Below are the code and all the weights of a small trained network. Each question names an input and a target symbol and asks about switching units off, where a switched-off unit gives its printed mean instead of its output.

import numpy as np


def w(rows, s, z=0):
    codes = np.array(rows[::2]) - 128.0
    scale = np.full(codes.shape[1], s)
    scale[-1] = z or s
    return codes * scale


def f(y):
    return np.maximum(y, 0)


def softmax(a):
    e = np.exp(a - a.max(-1, keepdims=True))
    return e / e.sum(-1, keepdims=True)


def log_softmax(a):
    a = a - a.max(-1, keepdims=True)
    return a - np.log(np.exp(a).sum(-1, keepdims=True))


def net(x, mask):
    ids = ['γδεζθλμξσω'.index(c) for c in x.split()]
    T = len(ids)
    res = E[ids] + P[:T]
    r = res
    for j in range(2):
        rows = slice(2 * j, 2 * j + 2)
        q, k, v = (r @ M[0][rows].T for M in (Q, K, V))
        z = softmax(np.where(np.tri(T) > 0, q @ k.T / 2**0.5, -1e9)) @ v
        o = O[0][rows]
        res = res + np.where(mask[j], z, o[:, -1]) @ o[:, :-1]
    y = f(res @ A[0][:, :-1].T + A[0][:, -1])
    res = res + np.where(mask[2:26], y, B[0][:, -1]) @ B[0][:, :-1]
    return log_softmax(res[-1] @ U[:, :-1].T + U[:, -1])


Q, K, V, O, A, B = {}, {}, {}, {}, {}, {}
E = w([
[160,112,160,213,115,159,101],'γ',
[132,99,119,161,133,151,110],'δ',
[157,115,109,177,157,156,118],'ε',
[152,147,86,156,177,95,130],'ζ',
[156,143,139,160,162,127,99],'θ',
[84,147,116,156,103,113,98],'λ',
[119,96,139,150,86,214,61],'μ',
[77,131,173,134,81,180,48],'ξ',
[145,97,48,102,62,210,85],'σ',
[91,5,101,230,116,125,136],'ω',
],0.023)
P = w([
[158,49,144,56,68,23,187],'0',
[174,192,246,161,90,164,248],'1',
[70,138,170,66,203,184,149],'2',
[180,81,171,164,90,71,80],'3',
[104,227,171,197,58,171,184],'4',
[49,155,102,91,198,171,73],'5',
[163,100,121,181,143,85,5],'6',
[83,254,116,209,89,170,114],'7',
],0.014)
Q[0] = w([
[120,181,129,181,120,173,154],'h1',
[157,101,126,97,72,68,144],'h1',
[130,225,160,228,165,183,150],'h2',
[188,247,109,133,81,180,123],'h2',
],0.014)
K[0] = w([
[59,93,96,182,196,104,28],'h1',
[191,74,152,54,73,120,191],'h1',
[130,184,81,177,162,121,2],'h2',
[150,250,50,10,92,198,5],'h2',
],0.0095)
V[0] = w([
[220,98,188,59,165,195,119],'h1',
[86,14,89,190,131,145,184],'h1',
[17,165,225,146,116,48,89],'h2',
[181,130,102,142,178,72,253],'h2',
],0.0069)
O[0] = w([
[201,153,116,101,211,148,84,148],'h1',
[139,13,8,156,153,134,166,209],'h1',
[79,2,246,124,177,90,166,84],'h2',
[20,179,58,180,122,104,20,2],'h2',
],0.0082,0.0055)
A[0] = w([
[84,121,83,94,82,91,123,137],'n1',
[64,153,187,147,185,47,60,52],'n2',
[98,105,177,167,112,98,130,70],'n3',
[110,119,80,58,160,74,168,163],'n4',
[121,152,81,78,165,112,164,167],'n5',
[119,110,73,154,100,135,110,158],'n6',
[109,127,113,144,132,96,218,117],'n7',
[154,100,109,131,180,72,99,140],'n8',
[186,200,104,125,121,148,180,70],'n9',
[86,42,171,126,181,113,131,214],'n10',
[152,199,190,57,131,100,106,65],'n11',
[105,135,132,105,136,186,144,82],'n12',
[155,119,163,144,49,117,98,183],'n13',
[101,201,191,151,151,91,172,126],'n14',
[30,146,134,135,158,168,120,114],'n15',
[132,86,95,169,118,80,94,92],'n16',
[92,94,103,26,111,178,128,101],'n17',
[81,63,126,135,127,86,138,55],'n18',
[68,199,131,159,133,190,86,132],'n19',
[123,179,91,181,107,140,156,2],'n20',
[114,101,151,49,186,133,85,61],'n21',
[84,186,143,7,131,119,166,228],'n22',
[125,139,95,197,113,145,180,185],'n23',
[193,189,155,104,158,80,166,157],'n24',
],0.013,0.0079)
B[0] = w([
[205,122,125,93,181,139,153,153],'n1',
[145,97,126,157,138,189,122,157],'n2',
[145,136,68,112,142,154,113,167],'n3',
[114,105,175,165,89,74,87,150],'n4',
[73,89,107,118,126,113,177,160],'n5',
[152,136,156,178,133,126,165,223],'n6',
[69,144,83,139,122,157,144,165],'n7',
[101,128,72,109,76,166,106,182],'n8',
[106,146,159,125,97,180,83,209],'n9',
[165,180,103,155,130,101,174,239],'n10',
[56,154,75,195,124,187,151,146],'n11',
[95,155,162,84,136,97,132,159],'n12',
[92,98,70,114,126,117,127,220],'n13',
[175,144,129,48,164,112,84,168],'n14',
[99,151,128,94,82,151,184,158],'n15',
[135,128,157,77,96,121,150,199],'n16',
[71,135,154,151,161,61,124,176],'n17',
[106,130,174,121,136,153,61,164],'n18',
[163,126,139,126,130,43,143,190],'n19',
[142,148,134,169,115,102,198,167],'n20',
[116,187,109,126,57,104,9,150],'n21',
[212,41,132,142,98,191,142,163],'n22',
[97,130,138,90,152,131,69,247],'n23',
[109,86,141,127,87,96,135,169],'n24',
],0.012,0.013)
U = w([
[136,10,93,143,44,32,92,238],'γ',
[180,103,66,183,131,186,21,109],'δ',
[172,130,207,251,161,114,111,197],'ε',
[97,182,127,149,82,1,150,71],'ζ',
[127,121,212,99,151,47,40,205],'θ',
[90,171,57,41,193,134,85,163],'λ',
[62,31,204,82,126,161,81,162],'μ',
[177,118,155,87,92,127,200,83],'ξ',
[106,178,155,144,7,125,125,3],'σ',
[49,97,122,212,128,140,169,116],'ω',
],0.0063,0.0041)

Each question gives the input, a string of symbols that net reads in full, and the target symbol t.
The units are the heads (2 rows each of Q, K, V and O) and the neurons (one row each of A and B). Each row of codes is followed by its name. A weight is (code - 128) times the scale printed after its matrix; where a second scale follows, it is the last column's (O, A, B and U).
mask holds one flag per unit, heads first, then neurons. A switched-off unit (its flag False) gives its mean, the last column of its rows in O or B, instead of its output. The means were averaged over made-up inputs and are rounded, as every weight is.
A unit's drop is (log p(t) with every unit on - log p(t) with that unit switched off) / (log p(t) with every unit on - log p(t) with every unit switched off).
The circuit of an input: a set's keep is (log p(t) with only the set's units on - log p(t) with every unit switched off) / (log p(t) with every unit on - log p(t) with every unit switched off). Starting from the 12 units with the biggest drops (on a tie, the unit counted first), units are removed one at a time, each time the one whose removal leaves the highest keep (on an exact tie, the one counted first), for as long as the keep stays at least 0.8.
units of the circuit, in order: the units of the circuit, biggest drop first
top k neurons: the k neurons with the biggest drops, biggest first
heads that matter: for each layer, one digit per head in row order, 1 if its drop is at least 0.15 and else 0, layers parted by /
input ε λ ξ, target σ: top 3 neurons : n21, n15, n11
input γ ζ ε ε ε μ ξ μ, target ξ: heads that matter : 01
input ε δ σ ε, target δ: heads that matter : 11
input ζ σ θ ζ, target δ: heads that matter : 01
input θ ξ ζ, target γ: units of the circuit, in order : n22, n4, n24
input ζ λ θ, target δ: heads that matter : 10
input ζ ζ ξ, target σ: units of the circuit, in order : n15, n21
input γ θ ω ε γ, target ω: units of the circuit, in order : h1, n7
input γ ε σ σ, target δ: units of the circuit, in order : h2, n9
input μ γ δ λ σ ξ ε δ, target ξ: units of the circuit, in order : h2
input γ ω ξ ω, target δ: units of the circuit, in order : n18, n3, h2
input ε ε γ μ ε, target μ: units of the circuit, in order : h2, n10, n9, n23
input λ σ λ ω λ ζ, target γ: top 2 neurons : n4, n22
input λ ω ζ ζ ε δ, target ζ: units of the circuit, in order : n19, n15, h2
input δ σ ξ ζ θ ε ξ ξ, target ξ: units of the circuit, in order : h2, n10
input γ ζ λ ω ε, target ω: top 3 neurons : n7, n10, n14
input ω ε γ ω ζ, target ω: units of the circuit, in order : h1, n7
input δ ε ζ ε λ, target λ: heads that matter : 01
input δ ε ω ε ω ζ μ, target γ: units of the circuit, in order : n13, n9, h1
input ε λ λ σ ζ, target σ: heads that matter : 01
input δ ε ω δ σ, target ω: heads that matter : 10
input ξ ε ε λ θ, target λ: heads that matter : 11
input ζ ε ε ζ ζ λ λ μ, target μ: heads that matter : 01
input λ ε ζ ξ ζ ω δ δ, target ω: top 2 neurons : n7, n6
input ω ε μ ξ γ, target ξ: units of the circuit, in order : h2, n14
input ξ ε ξ ω ω λ, target ξ: heads that matter : 10
input δ ε σ, target μ: top 4 neurons : n9, n10, n22, n17
input ε ε ε γ ζ μ, target θ: top 3 neurons : n17, n21, n12
input ξ ζ ζ ζ, target δ: top neuron : n2
input σ δ σ μ ξ ζ σ θ, target σ: heads that matter : 01
